Here is a tiny trained network, its code and every weight. The questions are about switching its units off for an input and a class, where a switched-off unit gives its printed mean instead of its output.

import numpy as np


def w(rows, s, z=0):
    codes = np.array(rows[::2]) - 128.0
    scale = np.full(codes.shape[1], s)
    scale[-1] = z or s
    return codes * scale


def f(y):
    return y / 2 * (1 + np.tanh(0.7978845608 * (y + 0.044715 * y**3)))


def log_softmax(a):
    a = a - a.max(-1, keepdims=True)
    return a - np.log(np.exp(a).sum(-1, keepdims=True))


def net(x, mask):
    res = np.array(x, float).reshape(1, 5) / 4 @ E
    y = f(res @ A[0][:, :-1].T + A[0][:, -1])
    res = res + np.where(mask, y, B[0][:, -1]) @ B[0][:, :-1]
    return log_softmax(res[-1] @ U[:, :-1].T + U[:, -1])


A, B = {}, {}
E = w([
[37,76,235,74,120,29,62,35,84,203],'x0',
[124,126,123,131,127,124,129,128,128,124],'x1',
[128,130,127,126,129,129,125,132,129,131],'x2',
[104,239,166,253,119,67,225,205,42,229],'x3',
[23,78,193,93,10,141,232,221,235,97],'x4',
],0.0049)
A[0] = w([
[24,62,185,76,4,145,223,215,247,68,214],'n0',
[130,27,105,17,123,180,57,69,216,36,100],'n1',
[227,154,18,159,154,224,159,195,165,53,13],'n2',
[221,169,41,164,142,205,169,200,154,64,2],'n3',
[47,72,227,69,146,37,42,32,87,199,38],'n4',
[246,183,45,154,238,126,43,48,45,148,149],'n5',
[232,156,70,138,212,111,40,48,55,135,150],'n6',
[34,71,241,72,132,24,52,37,85,200,24],'n7',
[150,42,113,40,151,176,60,70,196,52,33],'n8',
[33,75,233,78,129,33,47,32,82,203,29],'n9',
[227,170,22,151,145,221,160,196,167,56,16],'n10',
[31,80,174,84,15,137,220,207,251,81,215],'n11',
[145,54,100,40,153,170,64,78,193,40,33],'n12',
[234,154,67,134,227,109,29,39,42,145,135],'n13',
[82,246,197,253,118,47,244,228,28,250,12],'n14',
],0.0047,0.00074)
B[0] = w([
[18,34,218,73,223,166,73,201,47,211,236],'n0',
[171,206,47,232,95,27,30,20,44,225,218],'n1',
[204,155,105,76,62,197,213,154,215,42,197],'n2',
[206,150,100,84,53,178,206,150,212,47,189],'n3',
[214,168,95,58,43,198,212,166,218,29,214],'n4',
[37,45,215,67,218,178,104,217,54,189,237],'n5',
[49,55,200,74,211,158,90,194,55,190,215],'n6',
[213,151,107,54,43,206,231,178,228,32,218],'n7',
[192,217,36,227,69,34,42,29,65,200,196],'n8',
[216,149,102,52,48,203,229,175,223,33,216],'n9',
[192,145,109,69,65,181,211,167,207,45,197],'n10',
[28,41,212,79,222,158,65,204,45,209,226],'n11',
[174,201,51,214,92,37,48,45,56,198,193],'n12',
[33,47,208,71,214,171,97,204,61,189,226],'n13',
[199,241,12,250,66,10,16,2,45,226,255],'n14',
],0.0053,0.0068)
U = w([
[6,8,246,61,247,186,68,227,42,211,255],'0',
[203,241,12,250,66,9,24,2,51,221,42],'1',
[232,148,106,37,36,234,248,194,249,5,56],'2',
],0.0078,0.00092)

Each question gives the input, the list of numbers given to net, and the class t.
The units are the neurons (one row each of A and B). Each row of codes is followed by its name. A weight is (code - 128) times the scale printed after its matrix; where a second scale follows, it is the last column's (A, B and U).
mask holds one flag per neuron, in row order. A switched-off neuron (its flag False) gives its mean, the last column of its row in B, instead of its output. The means were averaged over made-up inputs and are rounded, as every weight is.
A unit's drop is (log p(t) with every unit on - log p(t) with that unit switched off) / (log p(t) with every unit on - log p(t) with every unit switched off).
The circuit of an input: a set's keep is (log p(t) with only the set's units on - log p(t) with every unit switched off) / (log p(t) with every unit on - log p(t) with every unit switched off). Starting from the 12 units with the biggest drops (on a tie, the unit counted first), units are removed one at a time, each time the one whose removal leaves the highest keep (on an exact tie, the one counted first), for as long as the keep stays at least 0.8.
units of the circuit, in order: the units of the circuit, biggest drop first
k most important neurons: the k neurons with the biggest drops, biggest first
drop of u: that unit's drop, to one decimal
input [-6,-8,-6,0,8], class 0: most important neuron => n0
input [-7,5,6,8,7], class 1: 4 most important neurons => n14; n5; n13; n6
input [-8,-7,0,-2,8], class 0: 2 most important neurons => n0; n11
input [6,7,-2,6,-6], class 0: 2 most important neurons => n13; n5
input [7,7,8,2,-7], class 0: 2 most important neurons => n13; n5
input [-3,4,-6,2,-1], class 2: 2 most important neurons => n1; n8
input [-6,-4,-7,8,7], class 1: 4 most important neurons => n14; n5; n13; n6
input [-7,8,0,-1,-7], class 0: 2 most important neurons => n5; n13
input [-1,7,1,-8,6], class 1: 3 most important neurons => n1; n8; n12
input [-7,1,1,-3,7], class 0: 2 most important neurons => n0; n11
input [-8,4,3,-2,-7], class 2: 3 most important neurons => n2; n10; n3
input [5,-8,3,-7,5], class 1: 2 most important neurons => n1; n8
input [-6,-1,-1,7,6], class 1: 2 most important neurons => n14; n5
input [-2,7,8,7,4], class 1: units of the circuit, in order => n14
input [8,3,7,-2,-7], class 2: drop of n7 => 0.7
input [-2,0,0,1,0], class 2: drop of n0 => 1.2
input [-6,-4,1,-6,-4], class 1: drop of n1 => 1.8
